Here is a tiny trained network, its code and every weight. The questions are about switching its units off for an input and a target symbol, where a switched-off unit gives its printed mean instead of its output.

import numpy as np


def w(rows, s, z=0):
    codes = np.array(rows[::2]) - 128.0
    scale = np.full(codes.shape[1], s)
    scale[-1] = z or s
    return codes * scale


def norm(h):
    return h / np.sqrt((h * h).mean(-1, keepdims=True) + 1e-5)


def f(y):
    return np.maximum(y, 0)


def softmax(a):
    e = np.exp(a - a.max(-1, keepdims=True))
    return e / e.sum(-1, keepdims=True)


def log_softmax(a):
    a = a - a.max(-1, keepdims=True)
    return a - np.log(np.exp(a).sum(-1, keepdims=True))


def net(x, mask):
    ids = ['ΘΛΣΦεξπτω'.index(c) for c in x.split()]
    T = len(ids)
    res = E[ids] + P[:T]
    q, k, v = (norm(res) @ M[0].T for M in (Q, K, V))
    z = softmax(np.where(np.tri(T) > 0, q @ k.T / 3**0.5, -1e9)) @ v
    res = res + np.where(mask[0], z, O[0][:, -1]) @ O[0][:, :-1]
    y = f(norm(res) @ A[0][:, :-1].T + A[0][:, -1])
    res = res + np.where(mask[1:25], y, B[0][:, -1]) @ B[0][:, :-1]
    return log_softmax(norm(res)[-1] @ U[:, :-1].T + U[:, -1])


Q, K, V, O, A, B = {}, {}, {}, {}, {}, {}
E = w([
[143,105,105,102],'Θ',
[70,37,138,121],'Λ',
[144,107,106,102],'Σ',
[145,101,107,92],'Φ',
[122,3,192,119],'ε',
[150,184,103,93],'ξ',
[131,187,113,184],'π',
[161,147,166,120],'τ',
[83,163,100,112],'ω',
],0.0063)
P = w([
[181,54,4,135],'0',
[133,46,90,144],'1',
[117,64,119,153],'2',
[98,156,155,124],'3',
[71,164,180,85],'4',
[55,197,198,44],'5',
],0.0029)
Q[0] = w([
[145,160,128,22],'h0',
[164,119,98,254],'h0',
[202,180,148,170],'h0',
],0.0087)
K[0] = w([
[17,163,221,168],'h0',
[205,31,34,127],'h0',
[96,3,61,93],'h0',
],0.0053)
V[0] = w([
[230,90,204,126],'h0',
[57,169,140,255],'h0',
[247,167,156,161],'h0',
],0.0053)
O[0] = w([
[184,154,241,71,157],'h0',
[127,77,150,207,2],'h0',
[255,180,175,155,119],'h0',
],0.0064,0.0035)
A[0] = w([
[181,110,84,105,216],'n0',
[108,68,214,186,169],'n1',
[139,188,137,181,77],'n2',
[189,139,172,150,110],'n3',
[42,221,154,189,44],'n4',
[60,133,207,103,118],'n5',
[142,54,170,164,160],'n6',
[166,142,99,104,193],'n7',
[118,88,119,115,140],'n8',
[123,147,195,160,180],'n9',
[14,105,109,149,151],'n10',
[121,123,206,104,139],'n11',
[209,148,73,93,179],'n12',
[127,184,112,185,60],'n13',
[116,143,90,91,151],'n14',
[149,76,183,86,157],'n15',
[153,62,165,251,192],'n16',
[108,195,133,185,59],'n17',
[55,238,107,141,184],'n18',
[155,196,98,149,71],'n19',
[114,130,67,239,183],'n20',
[165,204,135,187,110],'n21',
[213,182,254,149,208],'n22',
[162,89,181,93,252],'n23',
],0.0065,0.0022)
B[0] = w([
[94,160,175,163,207],'n0',
[98,213,183,108,166],'n1',
[125,174,139,142,139],'n2',
[127,157,101,131,168],'n3',
[99,233,35,228,150],'n4',
[170,55,115,140,188],'n5',
[116,166,136,110,161],'n6',
[122,106,157,157,198],'n7',
[149,152,133,143,168],'n8',
[138,150,90,135,163],'n9',
[197,56,63,149,206],'n10',
[166,95,89,171,192],'n11',
[94,128,185,141,224],'n12',
[52,162,131,147,136],'n13',
[109,103,126,155,199],'n14',
[171,133,98,136,211],'n15',
[1,163,161,169,157],'n16',
[88,204,86,169,137],'n17',
[177,17,164,175,198],'n18',
[144,40,186,111,147],'n19',
[145,120,108,224,164],'n20',
[123,193,138,97,155],'n21',
[59,200,28,131,254],'n22',
[196,143,74,175,240],'n23',
],0.0056,0.0044)
U = w([
[93,115,124,111,3],'Θ',
[164,233,101,130,210],'Λ',
[140,89,232,151,179],'Σ',
[71,156,162,236,25],'Φ',
[104,101,67,133,134],'ε',
[113,89,49,183,119],'ξ',
[71,124,148,108,52],'π',
[221,77,150,99,79],'τ',
[87,112,129,3,204],'ω',
],0.011,0.0035)

Each question gives the input, a string of symbols that net reads in full, and the target symbol t.
The units are the heads (3 rows each of Q, K, V and O) and the neurons (one row each of A and B). Each row of codes is followed by its name. A weight is (code - 128) times the scale printed after its matrix; where a second scale follows, it is the last column's (O, A, B and U).
mask holds one flag per unit, heads first, then neurons. A switched-off unit (its flag False) gives its mean, the last column of its rows in O or B, instead of its output. The means were averaged over made-up inputs and are rounded, as every weight is.
A unit's drop is (log p(t) with every unit on - log p(t) with that unit switched off) / (log p(t) with every unit on - log p(t) with every unit switched off).
The circuit of an input: a set's keep is (log p(t) with only the set's units on - log p(t) with every unit switched off) / (log p(t) with every unit on - log p(t) with every unit switched off). Starting from the 12 units with the biggest drops (on a tie, the unit counted first), units are removed one at a time, each time the one whose removal leaves the highest keep (on an exact tie, the one counted first), for as long as the keep stays at least 0.8.
circuit, biggest first: the units of the circuit, biggest drop first
most important unit: the unit with the biggest drop
top k neurons: the k neurons with the biggest drops, biggest first
drop of u: that unit's drop, to one decimal
input ε Θ Θ, target τ: top 2 neurons	(n22; n16)
input τ τ Θ, target Λ: circuit, biggest first	(h0; n22)
input Σ π ξ Φ Λ π, target ξ: circuit, biggest first	(h0; n18)
input π Σ Λ, target Φ: circuit, biggest first	(h0; n16)
input ε ξ ξ τ ε ω, target ξ: most important unit	n4
input Σ π Φ Φ, target Φ: circuit, biggest first	(h0; n16)
input τ Λ Σ π Θ ε, target Φ: circuit, biggest first	(h0; n1)
input Φ Φ Λ ω, target ξ: circuit, biggest first	(h0; n10)
input Φ ξ Φ, target Σ: top 2 neurons	(n12; n22)
input τ π Λ Λ, target Φ: top 3 neurons	(n16; n1; n22)
input Φ ε ε, target τ: top 2 neurons	(n22; n1)
input τ Φ Φ Σ ξ, target Σ: drop of n22	0.3
input Φ ε Φ, target τ: drop of n23	0.1
input Φ Φ Φ Σ, target ω: drop of n17	0.0
input π π ω ω Σ ξ, target ξ: circuit, biggest first	(h0)
input Λ Λ Φ Λ π, target ξ: circuit, biggest first	(h0; n10)
